Two labels a row:
-1,9,-36,-15,8,3,-8,5,-7,26,-4,15,19,-8,8,18,1,-12,7,-1,-30,-21,0,-5,-10,6,5,4,-22,-6,-7,15,2,4,-7,-28,-1,18,10,7,-10,1,-6,2,-8,-9,-24,-1,-15,19,-3,7,-24,14,28,-5
LF/LZ
11,-13,10,1,-19,9,1,-3,-6,11,8,-5,19,3,0,15,-2,-19,-22,2,15,-30,-12,-10,-2,11,-26,-6,-21,-15,13,-20,0,23,7,4,6,-15,-18,-11,1,49,-2,27,-11,0,9,-14,7,-4,0,-17,9,8,19,1
JH/JT
21,-16,8,-20,-18,23,12,10,5,32,7,0,-5,-21,11,17,-31,-19,14,-27,-20,-68,38,23,-7,-20,-5,0,-20,-3,31,-4,-17,15,2,-12,14,36,11,17,-6,63,-43,21,8,-11,-15,-4,-8,38,14,-4,-35,33,2,20
DD/Cj
5,-1,10,10,-9,6,-3,-9,9,10,8,1,-4,-1,-4,17,-1,-1,1,-2,-11,-35,20,17,3,-15,-20,-10,3,10,2,-21,6,7,6,-11,-3,18,-5,9,-3,19,-11,5,4,12,8,2,19,14,-3,-6,-11,-10,5,14
MT/Cj
-12,-22,-18,21,-13,4,13,4,-2,-4,8,0,-33,-4,-12,-23,-9,-3,4,-10,17,-14,2,3,-5,-6,-5,-4,4,-2,22,-1,-26,-3,-7,-13,-3,3,-6,1,-3,17,-16,-1,7,1,7,0,8,-9,16,-15,17,14,-4,-4
MT/FH
0,-16,6,-19,6,4,-14,7,-9,21,-10,18,22,12,8,28,13,-16,-13,5,-10,-41,-20,-1,11,28,-6,-4,-13,-8,-16,7,12,3,-3,-4,15,8,-5,9,11,-3,-5,8,-8,-6,-2,3,11,13,-13,19,-20,4,10,18
JH/LZ
15,-28,-13,-38,-19,20,12,-3,-12,29,2,-5,-1,-22,-4,11,-29,-18,-6,-38,5,-49,30,5,-7,-3,17,-2,-44,-22,41,-15,-25,15,-17,-9,-51,17,-8,-8,7,69,-37,-3,-7,-15,-21,-9,-22,23,15,-21,-7,44,11,-5
JH/FH
5,8,7,-4,-3,-5,-6,18,58,17,-1,-6,-10,11,-20,24,-33,8,-2,-9,-13,-55,21,20,2,-16,0,-18,-3,-5,25,-24,-10,7,21,-14,-3,18,8,-1,-5,28,-10,5,-5,16,-4,-8,6,20,8,-10,-6,0,8,5
LF/Cj
8,-4,10,-19,9,-12,-27,14,-4,13,-3,5,0,0,11,12,1,-3,8,8,-15,-10,5,-11,-4,-9,-11,3,20,16,-17,68,-9,-12,-5,-2,9,-7,19,9,-17,0,-3,17,0,6,0,1,6,29,-1,21,-18,8,-11,42
LF/LZ
11,-25,-2,-5,-31,15,6,-1,0,52,7,5,-26,-6,-1,16,-25,-7,-4,-24,-11,-87,36,14,-14,-19,-4,-9,-29,-12,33,-4,-12,2,-3,-8,-3,36,-4,-1,-13,69,-45,-16,-1,12,1,-7,-22,32,13,-28,-28,29,-8,26
MT/JT
13,-5,2,-1,-20,23,3,1,7,8,52,-12,-10,-18,-33,-4,-25,-5,23,-15,4,-13,28,-8,13,-25,1,-6,-16,-6,30,-47,-8,21,0,-3,0,6,-2,-7,1,38,-11,11,-5,3,8,-7,7,-14,7,-24,25,17,7,-7
MT/FH
-1,-11,20,0,-7,-7,-16,16,-32,9,-10,11,10,-5,-3,20,10,-7,33,-26,-10,-22,-5,2,2,0,-17,0,-15,11,-7,17,4,4,-17,-7,2,11,19,15,-18,-17,-19,32,4,1,16,20,20,16,-11,26,3,-6,-14,15
MT/LZ
4,-9,30,-30,-7,8,-1,14,-6,33,-2,3,18,-24,-5,14,-7,-7,21,-21,-25,-15,15,7,-9,2,-3,-12,-2,1,-4,21,-2,-11,-23,1,3,23,21,12,-5,4,-55,32,11,-15,-1,11,-5,34,-4,17,-25,3,-11,23
MT/LZ
5,-3,-6,10,-13,6,7,-7,-7,-14,2,3,-17,-15,-7,-12,4,6,9,5,25,9,-6,4,7,-11,-11,2,-7,6,6,-10,-4,0,1,1,2,-18,-11,-6,11,23,17,-7,4,-1,1,-3,-6,-17,8,-2,14,11,13,-15
JH/FH
9,-8,-3,4,-16,12,20,6,6,22,4,-6,-28,3,-6,-6,-15,10,11,-23,1,-38,42,18,-2,-17,1,-9,-15,4,25,-28,-14,10,-25,-4,-9,22,1,1,2,30,-29,8,0,4,8,-7,10,0,28,-24,10,12,-6,-4
MT/FH
-4,-8,-3,8,-9,-2,9,6,1,-18,-2,-12,-14,-14,-20,-21,-4,8,14,0,21,15,7,-2,14,-8,-9,22,-11,4,16,-9,-10,6,7,9,-17,-14,-10,-5,1,14,-4,-10,2,1,6,4,3,-18,8,-20,25,2,8,-12
MT/FH
3,-12,-6,3,8,-9,-12,9,-13,2,-2,7,6,-5,4,3,4,-15,-4,0,-5,0,-20,-5,-8,24,-2,11,-9,2,-11,21,2,-7,-6,0,1,-1,6,-6,-8,-14,-2,16,-2,-11,0,5,2,3,-10,-3,1,4,-13,6
JH/LZ
20,-15,1,-18,-13,12,13,-5,-6,9,-1,-4,1,-21,-10,-1,-2,3,17,-15,5,-7,23,8,4,-2,12,-2,-24,-14,25,-24,-15,15,-20,-1,-11,-5,-3,5,23,34,-12,-3,-6,-6,1,-5,1,-9,13,-20,18,28,6,-11
JH/FH
1,-24,-11,0,-9,-6,8,3,9,1,-11,-1,-34,3,-3,-16,-22,5,3,-3,16,-1,12,1,-3,-15,9,-3,-6,-4,28,-8,-12,0,0,4,-16,13,-13,-1,-9,23,-10,-14,-12,-4,2,14,31,11,8,-23,24,16,1,-15
MT/FH
13,-7,17,0,-20,3,-10,-17,2,7,-44,6,-10,-3,1,26,-2,5,-15,2,-24,-33,3,10,2,-18,0,-8,-5,6,5,-19,-1,11,-8,-7,4,20,-2,9,20,25,-5,-4,2,13,-8,3,5,2,2,0,-19,-9,19,-3
JH/Cj
13,0,9,4,-13,13,-2,3,4,4,7,6,-7,-2,-13,8,-30,-7,6,-5,-1,-34,14,41,3,-20,-6,-10,-15,3,13,-27,2,0,15,-8,-1,2,-1,2,8,34,-11,13,-2,13,4,1,16,4,6,-8,1,1,10,5
LF/Cj
1,-7,3,3,-20,8,6,2,-10,20,9,-5,2,3,-10,-4,-12,-11,9,-9,11,-22,17,3,-23,-14,-15,-27,-15,-2,45,-18,-8,11,-14,-9,5,20,1,0,-15,18,-38,-1,-7,14,0,13,16,8,6,-26,-42,9,-6,7
MT/JT
-1,-6,2,4,-10,-3,16,-1,2,-24,-8,32,-17,-6,2,-10,6,10,13,0,23,18,-3,2,6,-12,5,-1,-7,-7,20,-30,0,22,5,10,-5,-19,-18,-10,6,23,5,-6,-8,9,7,-10,-4,-32,10,-29,34,1,10,-23
DD/FH
